Below are the code and all the weights of a small trained network. Each question names an input and a target symbol and asks about switching units off, where a switched-off unit gives its printed mean instead of its output.

import numpy as np


def w(rows, s, z=0):
    codes = np.array(rows[::2]) - 128.0
    scale = np.full(codes.shape[1], s)
    scale[-1] = z or s
    return codes * scale


def norm(h):
    return h / np.sqrt((h * h).mean(-1, keepdims=True) + 1e-5)


def f(y):
    return y / 2 * (1 + np.tanh(0.7978845608 * (y + 0.044715 * y**3)))


def softmax(a):
    e = np.exp(a - a.max(-1, keepdims=True))
    return e / e.sum(-1, keepdims=True)


def log_softmax(a):
    a = a - a.max(-1, keepdims=True)
    return a - np.log(np.exp(a).sum(-1, keepdims=True))


def net(x, mask):
    ids = ['ΛΞΣαβδεημπτφψ'.index(c) for c in x.split()]
    T = len(ids)
    res = E[ids] + P[:T]
    u = 0
    for l in range(2):
        q, k, v = (norm(res) @ M[l].T for M in (Q, K, V))
        z = softmax(np.where(np.tri(T) > 0, q @ k.T / 3**0.5, -1e9)) @ v
        res = res + np.where(mask[u], z, O[l][:, -1]) @ O[l][:, :-1]
        u += 1
        y = f(norm(res) @ A[l][:, :-1].T + A[l][:, -1])
        res = res + np.where(mask[u : u + 4], y, B[l][:, -1]) @ B[l][:, :-1]
        u += 4
    return log_softmax(norm(res)[-1] @ U[:, :-1].T + U[:, -1])


Q, K, V, O, A, B = {}, {}, {}, {}, {}, {}
E = w([
[166,212,173,192,86,144,156,112,140,146],'Λ',
[78,157,128,161,169,156,161,65,165,15],'Ξ',
[168,146,120,81,78,116,116,118,84,190],'Σ',
[125,65,187,230,185,143,188,103,151,128],'α',
[106,183,128,80,80,117,63,143,136,152],'β',
[60,112,159,177,101,165,75,193,155,69],'δ',
[199,88,168,113,180,76,124,112,37,119],'ε',
[115,79,158,86,150,27,118,149,37,225],'η',
[13,205,139,142,85,174,151,101,153,167],'μ',
[83,96,222,89,171,149,93,91,2,157],'π',
[171,73,137,109,189,155,147,63,168,70],'τ',
[91,218,159,85,158,149,59,87,110,83],'φ',
[179,61,97,165,88,124,172,124,144,152],'ψ',
],0.0081)
P = w([
[156,71,230,116,86,187,138,165,126,175],'0',
[168,80,80,160,115,71,81,123,184,182],'1',
[88,57,102,90,129,211,106,159,9,185],'2',
[157,92,51,153,117,81,83,139,189,170],'3',
[121,166,49,4,119,253,177,217,37,129],'4',
[156,97,24,146,125,96,85,162,179,178],'5',
],0.0035)
Q[0] = w([
[1,179,153,177,116,174,111,137,156,125],'L0H1',
[100,186,156,75,154,100,83,99,130,100],'L0H1',
[127,97,137,146,216,160,152,99,159,5],'L0H1',
],0.0089)
K[0] = w([
[2,203,144,184,92,143,110,153,157,98],'L0H1',
[78,219,132,54,182,130,54,87,107,88],'L0H1',
[108,60,147,133,213,143,138,92,164,22],'L0H1',
],0.0084)
V[0] = w([
[128,132,52,85,78,191,186,145,119,144],'L0H1',
[108,194,1,53,176,212,168,133,136,95],'L0H1',
[131,135,171,184,137,129,109,134,121,151],'L0H1',
],0.003)
O[0] = w([
[132,135,245,139,139,38,86,33,135,45,198],'L0H1',
[161,21,216,136,51,55,81,90,101,214,2],'L0H1',
[180,5,31,66,156,121,60,100,155,57,225],'L0H1',
],0.0032,0.00034)
A[0] = w([
[95,129,86,83,139,222,169,134,101,97,140],'L0N1',
[146,99,140,153,163,91,121,140,89,155,81],'L0N2',
[94,142,135,126,122,129,130,138,135,147,26],'L0N3',
[109,101,255,131,100,117,143,114,90,127,251],'L0N4',
],0.0073,0.0019)
B[0] = w([
[141,182,39,82,85,45,142,83,66,145,236],'L0N1',
[92,205,197,169,87,111,155,146,160,48,153],'L0N2',
[212,56,158,169,146,73,102,51,112,199,113],'L0N3',
[149,87,116,89,140,227,188,219,254,120,254],'L0N4',
],0.0056,0.0029)
Q[1] = w([
[121,134,92,207,89,161,74,41,163,64],'L1H1',
[44,131,130,99,152,121,2,170,129,156],'L1H1',
[146,145,194,154,119,170,144,240,97,131],'L1H1',
],0.0061)
K[1] = w([
[114,86,58,140,75,221,108,91,157,94],'L1H1',
[90,130,114,109,144,115,43,151,123,147],'L1H1',
[99,114,163,72,99,145,171,254,97,139],'L1H1',
],0.0065)
V[1] = w([
[146,169,46,104,218,150,133,208,44,156],'L1H1',
[171,142,136,163,145,33,117,77,199,106],'L1H1',
[72,122,235,97,51,39,158,121,4,112],'L1H1',
],0.0024)
O[1] = w([
[120,57,242,150,101,180,166,51,159,100,136],'L1H1',
[32,100,56,124,87,65,136,160,150,113,86],'L1H1',
[129,121,3,208,222,160,191,153,217,116,5],'L1H1',
],0.003,0.0025)
A[1] = w([
[140,153,116,93,93,127,166,120,69,179,179],'L1N1',
[114,124,109,84,98,148,104,116,149,150,169],'L1N2',
[138,113,174,74,125,254,181,187,166,110,5],'L1N3',
[123,157,140,93,109,161,107,97,81,130,68],'L1N4',
],0.0092,0.002)
B[1] = w([
[98,107,67,113,154,167,151,139,75,82,173],'L1N1',
[150,137,174,107,133,131,180,126,104,123,171],'L1N2',
[177,179,138,87,98,113,158,177,255,88,244],'L1N3',
[137,98,72,159,160,122,124,154,178,132,158],'L1N4',
],0.0092,0.011)
U = w([
[180,166,155,88,102,170,189,187,230,80,247],'Λ',
[119,82,37,87,164,199,177,160,46,83,150],'Ξ',
[41,169,74,137,94,96,131,44,142,50,142],'Σ',
[213,239,101,218,91,210,104,87,99,159,53],'α',
[57,130,134,148,177,8,169,210,138,186,5],'β',
[72,90,183,150,77,210,35,212,98,91,185],'δ',
[113,57,169,253,220,194,196,134,169,123,69],'ε',
[150,127,75,120,233,173,25,122,193,198,68],'η',
[183,177,214,164,173,87,140,163,38,50,48],'μ',
[198,36,205,72,148,143,124,34,114,106,90],'π',
[58,134,188,126,90,202,180,80,135,237,243],'τ',
[156,186,144,42,64,77,73,138,74,211,100],'φ',
[201,32,60,180,31,88,133,132,149,180,14],'ψ',
],0.006,0.0016)

Each question gives the input, a string of symbols that net reads in full, and the target symbol t.
The units are the heads (3 rows each of Q, K, V and O) and the neurons (one row each of A and B). Each row of codes is followed by its name. A weight is (code - 128) times the scale printed after its matrix; where a second scale follows, it is the last column's (O, A, B and U).
mask holds one flag per unit, layer by layer, with each layer's heads first. A switched-off unit (its flag False) gives its mean, the last column of its rows in O or B, instead of its output. The means were averaged over made-up inputs and are rounded, as every weight is.
A unit's drop is (log p(t) with every unit on - log p(t) with that unit switched off) / (log p(t) with every unit on - log p(t) with every unit switched off).
The circuit of an input: a set's keep is (log p(t) with only the set's units on - log p(t) with every unit switched off) / (log p(t) with every unit on - log p(t) with every unit switched off). Starting from all 10 units, units are removed one at a time, each time the one whose removal leaves the highest keep (on an exact tie, the one counted first), for as long as the keep stays at least 0.8.
units of the circuit, in order: the units of the circuit, biggest drop first
most important unit: the unit with the biggest drop
top k neurons: the k neurons with the biggest drops, biggest first
top k neurons in layer l: the k neurons of layer l with the biggest drops, biggest first
drop of u: that unit's drop, to one decimal
input ψ Ξ π φ, target η: top 2 neurons -> L1N3, L1N4
input Λ Λ μ φ ψ ψ, target ψ: top 2 neurons in layer 1 -> L1N3, L1N2
input Λ α μ Σ α, target Ξ: units of the circuit, in order -> L0N1, L0H1, L1N3
input η ψ μ Ξ μ, target Ξ: units of the circuit, in order -> L0N1, L1N1
input ε δ η α, target ε: top 2 neurons -> L0N4, L1N3
input Ξ μ η τ ε α, target ε: units of the circuit, in order -> L1N3
input α φ ψ Λ, target α: top 2 neurons in layer 0 -> L0N4, L0N1
input β η δ Σ δ, target Ξ: top 2 neurons -> L0N1, L1N3
input Ξ μ α φ μ, target Ξ: units of the circuit, in order -> L0N1, L1N1, L1N3
input φ π ψ Ξ ψ, target Ξ: top 4 neurons -> L0N1, L1N3, L1N1, L0N4
input Λ ε φ ψ, target ψ: top 2 neurons -> L0N4, L1N3
input μ β δ φ φ, target Ξ: top 3 neurons -> L0N1, L1N3, L1N1
input Σ ψ Λ α τ η, target β: units of the circuit, in order -> L1N3, L0N2, L1H1
input Ξ Σ β τ, target π: most important unit -> L0N4
input ε α δ Ξ φ η, target β: units of the circuit, in order -> L0N2, L1N3, L1H1
input ψ β φ δ, target δ: units of the circuit, in order -> L0N4, L1N3
input φ η η, target Ξ: top 2 neurons -> L1N3, L1N1
input α δ α, target Ξ: units of the circuit, in order -> L0H1, L0N1, L1N3
input φ β τ δ φ, target Ξ: top 4 neurons -> L0N1, L1N3, L1N1, L1N4
input η Λ Ξ Σ Λ, target Ξ: most important unit -> L0N1
input Ξ β Ξ Λ ψ ε, target μ: top 4 neurons -> L0N4, L1N3, L0N2, L0N1
input ψ η β ε τ Σ, target Ξ: drop of L0N4 -> 0.3
input ψ Λ η Ξ η, target Ξ: drop of L0H1 -> 0.8
input Ξ ψ ε Ξ ε ε, target μ: drop of L1H1 -> 0.0
input π δ φ φ, target η: drop of L0N4 -> 0.6
